Each row has a hidden trait or not; one of two labels after the row says which. A new part has a new trait and new labels.
In the rows, 100 means zero.
[114 109  92 109 102 108  74 104  58 102  98  93 130 117  97 120  93  98
  94 108 101 112 105 101 101  98 108  86]	Z
[111 107  84 103  92 105  92 103  72  99 103  86 116  96  91 105  92  94
 103  98 114 117  80  90 104  89 102  94]	Z
[ 97 110  82  83  68  99 153 119 140  98 115  87  51  76  71  19  80 108
 131  74 117 131  53  40 107  79  39 144]	P
[ 90 102  96 113  98  97  90  92  77 107  98  86  89 101  91  97 103  84
 105  93 104 106  95  96 106  85  96 107]	Z
[105 103  93 107 105 101  81  75  63 109  93  82 115  95  91 119 103  89
 103 100 108 117  83 101 104  83 110  94]	Z
[ 87  92  90 103  94  90  91  65  60 101 102  83  78  69  97  89 120  67
 111  98 118  99  72 106 108  89 117 109]	Z
[ 89 102  98 114 100  98  82  80  70 107  97  98  98 108  94 109  99  84
 101  96 100  87 100 105 103  91  99 107]	Z
[108 115  83 108  91 108 100 112  68  99 101  89 118 108  87  94  80 104
  98  96 106 119  91  91  99  84  88  86]	Z
[ 92 102  97 113 102 101  81  82  71 106  95  91 102 105  98 110 107  81
 101  97 101 104  91 106 103  88 115 100]	Z
[104 106  93 108  91 103  99  97  73 102 104  86 110 104  87  99  88  96
 101  94 113 119  81  88 104  86  94  97]	Z
[ 95  96 105 115  95 102  90  89  79 104 105  98 103  97  95 103  96  95
  98  98 112 102  98 102 103  96 108 108]	Z
[ 81 101 104 115  96  94  79  77  76 106  99 109  91 115  95 102 107  83
  95  97  98  87 108 107 101  98  99 118]	Z
[ 97  95 113  94 100  98  59  75  79 111  94  98  75  97  96 108 117  83
 112 103  94  86  85  87 112 113  92 129]	Z
[118 109  81 100 100 106  78 118  70  97  99  80 127  91  97 105  96  95
 103 111 109 118  84 101 100  99 103  73]	P
[ 95  90 118  86 100  97  86  95  90  99 104 107  73  82 106 104 117  94
 112 105 100  87  77  93 112 126 112 127]	P
[111 111  86 103  92 107  86 105  73 101  99  85 116 104  90 105  92  95
 103 100 106 115  83  87 104  88  89  92]	Z
[ 89  95 100 106  94  96  88  74  77 106 101  91  86  83  97  98 108  80
 108 100 110  98  83 102 108  92 110 111]	Z
[ 93  98  95 106  99  95  81  74  68 105 101  82  88  79  97 103 117  75
 112  99 114 102  73 104 108  87 111 108]	Z
[121 101  88  84 100 100  98 107  97  96  99  89 108  84 101 109 103 102
 107 106 103 111  88  87 103  98  90  96]	P
[ 83 100 104 112  94  94  91  71  78 106 100 102  85 102  92  93 106  81
 103  96 103  93  96 104 106  97 101 119]	Z
[ 89 101 102 114  96 102  79  83  74 106  98  96  98 103  93 103 101  83
 103  97 101  98  95 100 106  90 100 104]	Z
[100  92 108 100  97  98  68  81  67 108 101  97  88  90  98 112 110  85
 107 105 105  97  86  96 109 109 104 114]	Z
[108 100 104  80  94  99  94 112 101  94 106  99  83  84 100  86 106 103
 115 107  97  92  82  82 105 122  88 121]	P
[103  99  98  96  94 101  87  97  71 101 104  99  91  88  94  96 103  93
 107 102 108 104  74  88 108 104 106 113]	Z
[127 110  80  91 106 108  86 122  94  97  98  83 111  93  95 108  95 100
 109 107 102 117  79  83 104  94  89  80]	P
[120 104  89  85  99 102 102 112 104  98  98  89  97  86  98  92 101 105
 108 103 106 111  80  80 103  97  87  97]	P
[115 107  89  97  97 107  91 113  82  97 102  93 119  97  97 103  94 104
 101 107 106 111  89  88 102  98  98  91]	P
[118 118  76 101  93 107  77 112  71 101  97  80 114  97  86  92  79  96
 109 103 106 126  78  82 102  86  89  81]	P
[119  84 119 103 140  99   1  69  24 106  82 108 156  98 141 200 141  71
  83 143  87  68 126 158 101 140 181  71]	Z
[114 107  87  94  95 105  99 119 103  97 101  97 108 104  95  91  92 109
 101  98 100 112 109  82 101 106  87  96]	P
[122 112  81  99 101 109  89 123  83  95 100  85 121  94  94 101  90 102
 105 105 109 117  83  85 101  94  99  79]	P
[ 85  92 105 103  95  92  79  68  76 104  98  99  83  88  99  99 116  80
 105  98 107  92  96 109 106  98 111 118]	Z

New part:
[124 153  81  82  95  92 114 119 101  88 122 107 126 104  98 105  98 100
  83 116  89 118 110  95 101 139  95 115 101  87 128  82 126  98  97 114
  91  98 115 119  91 104 126  78  70  81  97  91 104 112 121 119 123 112
  49 125 116 107 114 113  87  99 134  82 103  88 109  77  79 115 115  91
 101 117  96  50  95  92 122  79 107 106 119 118 127  61  99  97 105  89
 129  91]	W
[111 176 103 137 110  99 110 116  89 116  84  95 115  74 123  87  99  45
  60 106  83 145 128  87 117 100 105 130 101  42  87  98  88  78  78 104
 101 109  93 105 108  94 108  83  95  76 123  97  82  94 107 122  87 111
  75 113  93  77 137  99  96  88  83  62  81  79  83  81  99 114 111 112
  88 103 102  63  80  85 148 105 122 121 133 117 101  61  81  63  91  89
 121  91]	W
[ 95 189  63 104  82 101 145 124 111 111 123 109 123 118  81  85 112 105
  78  69 102 108  95  97  74 141 102  99 107  84 118 107  93  90  80 115
 109  67 115 123 106 100 100  84  88  80 103  86  95 129 119 122 103 100
  72 111 137  97 115 130  76 118  85 134 131  79  80  88  75 126 137 102
 105 102  95  66 103 103  97  82  90  73 108 102 112  87  93 104  92  48
  95  99]	K
[125 131 120 107 124  94 103 111 106 105 110 106 101 133  95  98  92  50
 101 115  68  98 100  74 121 117 110  97 102  59 104  76 109 152  58  98
  93 121 121 114  85  91 131  86  87  83  93 109  70  86  98 105 113 111
  66 111  87  84 105 127 100  75 116  90  89  84  95 109  91  94  93 124
 105 111  88  78  88 131 134  60 119 114  97 126  99  67  37  52  72  71
 100  93]	W
[ 76 155  70  84  68 118 103 110 104 111 111 104 109 121  76 124  98 104
  83  66  93 122  82  71 111 116 103 118  59  84 110  93  78 101 122 102
 117  76 102 107  93 101 124 100  89  88  93  89  92 115 137 112 117 133
 108  92  96  88 119 126  82 103 117 132 113  84  80  74  81 119 112 109
 101 113  86  69 124 145 119  80 104 108 152 114  96  73  90 112  90  89
 108 101]	W
[ 88 159  98 118  53 118 101  95  92 127 106  93 103 152 100 109 113  70
  97  68  75 128  81  72 112 101  98  97  62  74  93 123  68  85  83  89
 112  75  97 107 110 104  97  83  96 102 114  91  70 127 120 133  93 124
  70  98 101  76 115 143  79  74  73 129 107  94  87 115  95 115 112 106
 114  80  88  95 112 129  72  76 103  93 102  95  94 105  70  81  80  81
 109  99]	K
[ 78  98  72  84 101 124  67  95  87  94 101 106  97  80  83 186  85 131
 127  96 120  75  87  80 106 107 119 115  60 101 108  60 151 135 154 104
  76 129 126 125 111  86 143  95  73 108  71 107 122  78 130  91 121 104
 127 116  61  98  91 112 110 111 172  89  86  80  73  91  91  59 159 108
  90 122  89 124 115 157 131  76 126 130 125 123  83  77 101 104  98 124
 101  70]	W
[120 164 119 132  98 112  94 105  94 106  98  97 102 145 129 108  98  53
  99 105  83 125 111  83 123 112 103  87  92  43  88  97  93  96  83  79
  96 109  99 125 111 101 117  64  86  91 102 110  68 114 101 120 106 110
  48 110 103  90 122 134  99  69 112  71 101  89  94 102 101  83 127 109
 100 111  85  88  89 117 116  76 119 108  87 108 111  79  51  41  75  83
 111  89]	W
[ 86  94 120 118 124  73 134 110  94 117 101  95 104  82  50  98 121  98
  98 107  82  54  99  98  96 140 107 102 133  93 128  88 104 150  73 116
  77 106 134 117 101  79 114  90  91  82 112  94 101  73 100 100  72 101
 129 115 118  74  89 104  99 106  55 176  84  85  44 113  90 106 143 111
 118  90 103 101  89  93 135  67 101  96 117 109  90  74  75  71  86  67
  57  83]	K
[102 124  92  86  92 115  80 114 113  96  95 109  96 112 104 109  72  75
  82  92 100 148 101  78 124  85 106 120  64  66  95  82  95  91 112  88
 121 101  85  91  91 107 130 107 102  88  84 107  88  97 119  92 125 122
 114  85  78  98 126 116  99  96 159  57 102  91 112  70 101  97  84 122
  79 114  81  71 113 133 146 102 118 132 132 129  96  67  77  96  87 106
 119 108]	W
[104 192  91 119  62 109 124 101  97 121 117  96 114 147  89  94 120  84
  93  79  78 102  90  74  94 130  97  83 102  78  99 121  75  87  70 103
 106  78 109 131  99  95  93  74  90  92 111  83  71 136 111 131 100 109
  52 109 124  87 106 147  78  87  72 131 125  87  90 107  79 120 118 101
 118 101  89  77 102 107  69  70  94  67 106  89 107 111  76  78  80  61
 108 103]	K

Next part:
[108 121  99 106  90  95  89 102 110 109  93 106  85  89 109  71  88 117
 125  90 115  93  83  81 105  97  96 104 100 100 101  64 101 102  82  91
 136  72 106 101  92  89 130 105 100 105 119  95 158 100 107 109 102 103
  60 129 101  89  94 110 102  93 125  96 101 103 101  15  97  78  99  99
  96 112  98 104  98 128 104  72  73  98 124  97  99  75  86  96 100 101
  79 128  99  51 111 101  95 127  62  63 106 129  44  79 107 106 190 116
 102 115  67 127  98  94 130 102  65 106  96 126  98 115 107  96  76]	E
[126  89 101 106  73 102 101 111  97 100  94  57 103 118 115 200  90 100
 119  91 101 106  94  84 104 131  41 126  98 112 106  88 100 100  72  91
 109 107 110  89  88 107  73 101  94  74 108 101 131 125 105  89 105  89
 122 121 127  95 113  96  94 126 112 131 104  69  96  33 101  66  99 116
  99  81 107 108  89 153  95  78 114  96  98  86  96 129  94  98  98  97
 103 108  95  82  92 102  93  97 101  87 103 112  28 123  91 116 106 103
 101 103  64  96 106  95  84  99 135 100  97 115  98 109  94  99  88]	A
[105  97 100 101  85  99 100 106 103 103  95  91  96  99 104 116  87 103
 108  92 103  98  95  95 102  97  75 108  99 100 104  90 100 103  94  97
 111 101 105  82  99  94 103 104  99  88 108  98 121  93 102  99 104 101
 108 111 106  95  99 102  99 106 108 108 103  87 101  45 100  83  99 106
 101  95 102 100 102 117  99  92 100 100  97 101  94 108  96  99  98  99
  94 109 100  86  93 103  97 105  95  87 101 101  75  94 100 104 137 105
 101 109  87 103  99  96 106  97 101 100  96 104  98 102 113 100  92]	E
[108 107 100 103  92  98  96 101 109 108  91  98  95  96 112 101  91 107
 111  88 105  97  85  86 104  95  96 103  99  98 105  73 101 100  91  96
 122  87 104  98  86  93 116 101  97  98 104  96 125  99 104 108 101 106
  76 119 103  89 101 107 101  92 115 113  99  97  98  54 101  82 100 105
  97 100  97 101 101 127 103  84  92  97 112 101 101  83  91  95  98  96
  74 118  99  68 108 100  98 122  80  67  99 115  43  93  97 104 149 125
 105 120  93 116  94  94 109  94  88 104  96 117  98 111 104  99  82]	E
[ 99  97 101 103  79 100  96 112  90  98  99  89 108 109 100 135  88 107
 120 101 115 100 107  96 103 118  40 126  99 116  94 108  98 103  84  98
 108  92 107  74 119 109  89 100 100  79 124  98 123 122 102  78 116  75
 129 116 115 107 107 101  99 125 101  98 110  88 103  13  93  57 100 101
  94  91 108  96  97 132  92  89  98 102  92  85 102 118  95 103  97 107
 139 126 105 103  70 103  92  83  91  99 106 102 112  83 132 106 120  69
  89  87  80 105 112  97 102 107 114  99  94  95  99 106 105  96  98]	A
[102 105  98  99  89  98  98 105 104 101  99 100  92  87  93  61  89 106
 101  98 109  96  97 101  99  82  75 102 101  96  99  97  99 105 107  97
 108 103 102  79 112  86 101 105 102  92 113  98 127  77  99 101 103 104
 109 104  97 100  90 104 100 100 104  89 102  99 105  57  99  89  98  98
 104 102 102  99 106  96 100  97  93 102  87 108  92 109 100 103 101 103
  95 105 104  92  90 109  98 102  91 108 106  95 113  77 109  98 166  99
  95 111  95 103 102  95 120  98  87  98  98  98  96  99 127 101  99]	E
[101  96 100 100  92 100 100 101 102 102  93  95 103 100 106 122  92 101
 101  92 101  99  96  96 101  97  89 105  99 100 104  93 100 100 100  99
 107  99 104  91  95 100 103 101  98  92 100  99 103  99 101  99 104 101
 106 108 118  95 104 103 100 101 103 109 101  92  99  71 100  83 100 106
  97  96 100  96 102 113  99  95 101  99  98  99 100 103  97  96  97  97
  96 111 101  95  96 100  99 104 100  90  96 100  77  96 101 103 118 108
 103 105 102 103  97  97  98  94 103 101  98 102  99 103 106 100  93]	E
[121  82 102 105  73 103 102 114  92  95  99  58 106 120 108 200  95  99
 117  94 103 107 102  89 102 134  33 127  99 115 102  99 100 102  74  92
 102 112 109  83 101 110  73 102  96  71 111 102 126 123 103  82 109  83
 135 114 127 101 109  92  94 131 106 120 106  67  99  38  98  68  98 111
 100  82 109 105  91 147  93  86 114  98  91  84  92 141  98  99  99 101
 118  99  96  96  84 101  92  86 105  98 105 102  64 119  95 112  96  82
  99  91  65  90 109  99  83 103 140  98  95 107  98 103  97  98  96]	E
[122  86 102 107  73 103 101 110  94  98  96  59 108 123 115 200  96  98
 115  93 100 106  99  86 103 135  41 129  98 115 103  95 100  99  73  94
 105 105 109  90  93 116  72  98  95  74 106 101 126 139 106  81 107  84
 121 118 125  99 117  97  95 128 108 135 104  72  96  39 101  63 100 115
  97  82 106 106  86 149  94  82 116  97  98  83 101 125  95  98  98  98
 110 109  97  88  84 101  93  91 102  91 103 107  44 120 101 114  91  90
  97  93  71  96 109  98  78 100 135  99  97 108 100 110  91  98  89]	A

New part:
[107  88 115  92 101  93 101  93 105 101 106  96  81 105  98  56 134 104
 101  89  93 124  86  98 103 105  68  82  94  86 112  90  99 108 104 108]	U
[107  88 126 111  84  84 108  91 108  99  98  91  82 100  97  57 161 113
 104  73  89 100  95  94  97  98  74  66  93  94 107  89 106 108  95 107]	U
[106  83 107  97 105  90  94  90 176 102  92 104 102  97 100 111 126  87
  98  91 101 102 108 102 113 118  83  83 100 101  87 107 105 107  94 103]	U
[ 99  88 120 116  78  89 116  97 111  86  88  92  99 117 110 144 147 126
  95 100 105  97 108  91  87  71  88  73 105 105 116 101 106  73  82 100]	U
[111 101 137 154  39  63 146  82 109 108  97  55  54  55  72   0 160 147
 132  36  66  30  92  81  68  77 111  40  76  84 106  73 114 130  97 112]	T
[118  69 101  57 127  69  84  74 102 122 120  87  73  65  85  60 153  69
  98  92  72 123  68 109 147 158  36  98  83  74 111  69  92 185 117 110]	T
[ 98  89 121 133  78  88 111  98 110  88  85  92 104 118 108  73 129 122
  96  73 104  93 109  93  84  68  89  72 107 113 117 105 105  70  79  99]	U
[105  83 109  96  94  81 101  86 108 103  98  85  87  85  97  66 156 104
  97  77  89  91  89  95 107 102  63  75  92  96 114  86 101 110  94 103]	U
[101  87 138 173  30  64 150  89 120  89  73  60  83  97  98  26 186 161
 106  31  89  49 115  74  62  36  89  35 101 114 135  88 115  58  63  94]	T
[105  89 107  88 106  94 100  95 103 103 108 102 103  95 100  98 109  92
 102  98  98 117  96 105 114 113  86  89  98  95  93  92 102 105 101 107]	U
[104  90 115 116  85  84 130  91 109  98  93  86  87  97  97  67 157 118
 104  75  90  87 100  96  95  85  82  67  97  99 109 104 105  99  96 103]	U
[110  80 122  94  99  85 102  82 110 101 102  89  81  99 101  58 165 101
  99  76  93 116  94  99 105 108  64  77  94  90 111  86 104 109  98 109]	U
[107  88 121  87 107  91  90  92 107  98 102 111  88 112 106  95 124  85
 103  90 105 132 113 104 113 102  75  83  95  96  79  92 108 105  98 117]	U
[104  96 115  85 110  97  93  97 103  97 103 106  93 111 101 101 101  90
 101 101 103 116  96 102 107 115  86  91  97  93  94  93  99 106 107 110]	U
[ 98 104  92  68 129 115  66 106  94  96 106 134 123 118 114 163  51  56
  97 131 124 149 116 115 120 127 112 121 105 112  45 114 107  93 106 111]	U
[110  81 134 108  95  78 103  87 110  95 101  96  79 100  98  53 159 103
 105  74  92 109  96  96  95 114  61  70  90  92  99  84 108 103  95 116]	U
[104  89 109  80 119  96  97  94 104  96 108 104  90 107 102  93 124  82
  95 101  99 124  88 104 110 117  73  93 101  90 112  98  96 106 104 103]	U
[107  83 120 107  91  85 111  88 109 102  94  84  85  91  96  58 148 108
  98  69  93  95  97  94 103  90  69  73  96  97 117  87 106 102  93 103]	U
[108  81 114  97 104  84 100  87 107  99 102  93  76  99  99  80 151  83
  99  86  90 118  92  99 116 113  65  72  93  90 106  83 101 120  99 109]	U
[106  81 108 106  98  85 108  84 107 104  96  89  84  85  95  54 147 103
  99  71  86  97  96  97 108  94  59  74  95  95 112  87 102 110  97 102]	U
[106  97 115  92 109  92  96  91 105  99 101 109  93 106 103  86 116  86
 101  96 100 124 100 103 110 116  80  93  95  91  90  94 105 108 106 110]	U
[102  89  87  48 164 114  59  98  95  98 109 132 111 120 114 169  80  46
  88 134 116 168  99 115 140 140  78 120 102  94  77 106  95 112 111 110]	T
[117  82 107  50 147  92  80  85  99 115 123 105  76  84  88  78 126  57
  99 110  83 143  72 110 142 164  52 109  87  69  99  75  91 166 127 114]	T
[105  86 111 124  94  80 113  83 107 101  91  81  76  87  90  77 140 110
 102  66  89  85 102  94  97  91  74  73  96  99 106  88 105 105  90 103]	U
[101  94 115 132  74  84 112  94 110  95  82  92  98 101 103  77 131 121
 103  79 104  82 121  92  80  73 103  60 102 112  91 100 114  81  81 104]	U
[103 100 116 121  77  84 118  93 108 100  87  86  95  94  97  60 132 122
 105  66  95  68 110  93  89  73 101  71  99 113  99  95 109  87  82 101]	U
[101  94  84  67 151 114  56 101  94  97 110 132 118 124 113 173  60  56
  89 137 113 162 103 118 132  99  83 122 108 103  69 106  99 103 108 111]	U
[ 95  92 134 157  32  83 152  95 124  79  65  68 100 116 105  44 157 155
  99  44 103  57 125  76  57  20 106  41 112 125 128 103 119  41  57  95]	T
[ 97  93  93  71 125 117  72 105 102  84  96 135 122 141 127 149  82  77
  84 130 132 163 122 111 124 106  90 107 118 114  79 118 105  78  96 107]	U
[118  80 129 107  82  63 122  70 110 113 117  67  42  66  74   0 200 112
 114  65  59  87  63  91 106 119  44  62  78  61 140  64  98 148 112 113]	T
[111  92  93  47 153 101  69  91  94 113 125 114  84  92  95 118 102  56
 101 125 100 141  82 116 131 161  75 119  87  77  80  87  94 146 124 113]	T
[121  81 136  77 106  71 106  76 107 116 125  77  40  70  81   9 181  96
 112  79  65 115  56  99 119 150  40  79  78  55 118  70  97 163 120 122]	T
[110  82 141 136  50  60 143  81 117 104  93  57  58  68  79   0 200 142
 113  34  67  55  81  81  76  70  64  44  86  86 144  75 105 120  86 103]	T
[ 97 100  89  74 143 116  70 111  94  92  99 139 132 129 119 172  37  64
  96 131 129 142 120 115 116 113 109 116 107 114  51 114 108  81 104 113]	U
[119  74 106  82 124  73  94  73 105 121 121  83  59  53  81   1 167  88
 103  83  67 114  60 103 134 149  11  84  79  65 125  65  90 166 123 111]	T
[118  76 113  45 140  84  72  85 103 110 127 108  70  96  96  88 139  55
  98 114  84 157  66 113 143 165  47 119  87  66 101  76  94 152 129 120]	T
[104 101 109 133  83  90 125  93 103 106  89  88  88  73  99  53 123 114
 112 102  90  65 112  93  93  81 109  64  92 108  81  89 116 111  93 104]	U
[105  85 111  80 115  91  89  91 104 101  99 106  91 101  99  98 136  92
  95  94  93 120  90 101 116 114  72 104  99  97 112  93  99 106 101 100]	U
[ 96  93 137 173  36  74 148  95 117  84  65  69  96 116 105  41 161 164
 105  27 105  47 132  78  54  21 105  31 107 130 112  97 119  49  55  95]	T
